B = [108 129 119 131 113 118 156]
B[0]: 108
B[1]: 129
B[-1]: 156

grid =
[[116 116 126 133 122 123 132 108 116 123 116 120]
 [130 121 126 120 122 116 123 134 115 132 130 121]
 [116 118 135 126 122 128 119 149 127 138 116 130]
 [140 138 122 129 122 128 136 111 130 119 140 126]
 [107 116 133 137 122 134 128 124 128 128 107 129]
 [139 139 122 132 122 131 138 107 132 117 139 127]
 [111 118 134 134 122 133 126 132 129 131 111 131]
 [134 136 123 133 122 132 137 107 132 118 134 128]
 [116 119 136 126 122 129 117 154 129 140 116 132]
 [154 141 120 116 122 118 129 129 124 126 154 124]
 [122 134 132 138 122 144 133 124 144 124 122 137]
 [120 121 134 125 122 128 119 151 128 139 120 131]
 [152 143 121 120 122 123 131 126 129 124 152 127]
 [123 119 133 120 122 121 117 152 121 140 123 127]
 [123 122 125 132 122 124 133 110 120 122 123 122]]
grid[0, 0] => 116
grid[:, 5] => [123, 116, 128, 128, 134, 131, 133, 132, 129, 118, 144, 128, 123, 121, 124]
grid[14] => [123, 122, 125, 132, 122, 124, 133, 110, 120, 122, 123, 122]
grid[14, 3] => 132
grid[13, 1] => 119
grid[9] => [154, 141, 120, 116, 122, 118, 129, 129, 124, 126, 154, 124]
grid[14, 2] => 125
grid[13, 10] => 123
grid[12, 10] => 152
grid[12] => [152, 143, 121, 120, 122, 123, 131, 126, 129, 124, 152, 127]
grid[:, 9] => [123, 132, 138, 119, 128, 117, 131, 118, 140, 126, 124, 139, 124, 140, 122]
grid[10, 0] => 122
grid[2, 4] => 122
grid[8] => [116, 119, 136, 126, 122, 129, 117, 154, 129, 140, 116, 132]
grid[3, 1] => 138
grid[2, 0] => 116
grid[1] => [130, 121, 126, 120, 122, 116, 123, 134, 115, 132, 130, 121]
grid[8, 10] => 116
grid[14, 0] => 123
grid[0] => [116, 116, 126, 133, 122, 123, 132, 108, 116, 123, 116, 120]
grid[4] => [107, 116, 133, 137, 122, 134, 128, 124, 128, 128, 107, 129]
grid[1, 1] => 121
grid[11, 0] => 120
grid[:, 10] => [116, 130, 116, 140, 107, 139, 111, 134, 116, 154, 122, 120, 152, 123, 123]
grid[14, 5] => 124
grid[11, 7] => 151
grid[1, 5] => 116
grid[13, 9] => 140
grid[:, 4] => [122, 122, 122, 122, 122, 122, 122, 122, 122, 122, 122, 122, 122, 122, 122]
grid[7, 1] => 136
grid[1, 10] => 130
grid[2, 7] => 149
grid[13, 7] => 152
grid[7, 4] => 122
grid[:, 8] => [116, 115, 127, 130, 128, 132, 129, 132, 129, 124, 144, 128, 129, 121, 120]
grid[14, 10] => 123

x = [125 129 151 130 116 113 111 148 117 125 111 116 117 115]
x[0] = 125
x[9] = 125
x[10] = 111

data =
[[139 125 128 128 126 126 122 120 126 127 128 119 129 130]
 [125 133 128 127 136 127 112 121 133 131 132 132 133 122]
 [123 125 129 135 130 119 124 124 130 125 130 121 136 138]
 [122 125 133 132 133 135 124 123 121 136 126 125 135 125]
 [143 125 128 129 126 124 119 114 126 126 130 112 131 132]
 [131 134 130 130 129 123 123 120 131 128 135 114 133 134]
 [143 123 139 133 124 137 124 126 133 141 150 140 148 139]
 [139 125 128 128 126 126 122 120 126 127 128 119 129 130]]
data[0, 0] = 139
data[4, 9] = 126
data[6, 9] = 141
data[4, 11] = 112
data[4, 10] = 130
data[7, 9] = 127
data[0, 9] = 127
data[2, 8] = 130
data[6, 6] = 124
data[6, 4] = 124
data[1, 3] = 127
data[7, 10] = 128
data[0, 8] = 126
data[5, 11] = 114
data[:, 13] = [130, 122, 138, 125, 132, 134, 139, 130]
data[:, 2] = [128, 128, 129, 133, 128, 130, 139, 128]
data[5] = [131, 134, 130, 130, 129, 123, 123, 120, 131, 128, 135, 114, 133, 134]
data[6, 10] = 150
data[7, 12] = 129
data[0, 4] = 126
data[2, 6] = 124
data[1, 2] = 128
data[1, 4] = 136
data[:, 6] = [122, 112, 124, 124, 119, 123, 124, 122]
data[7, 8] = 126
data[5, 10] = 135
data[3, 3] = 132
data[7, 13] = 130
data[0] = [139, 125, 128, 128, 126, 126, 122, 120, 126, 127, 128, 119, 129, 130]
data[3, 4] = 133
data[6, 5] = 137
data[7, 1] = 125
data[2, 3] = 135
data[:, 0] = [139, 125, 123, 122, 143, 131, 143, 139]
data[3] = [122, 125, 133, 132, 133, 135, 124, 123, 121, 136, 126, 125, 135, 125]
data[4, 8] = 126
data[:, 8] = [126, 133, 130, 121, 126, 131, 133, 126]
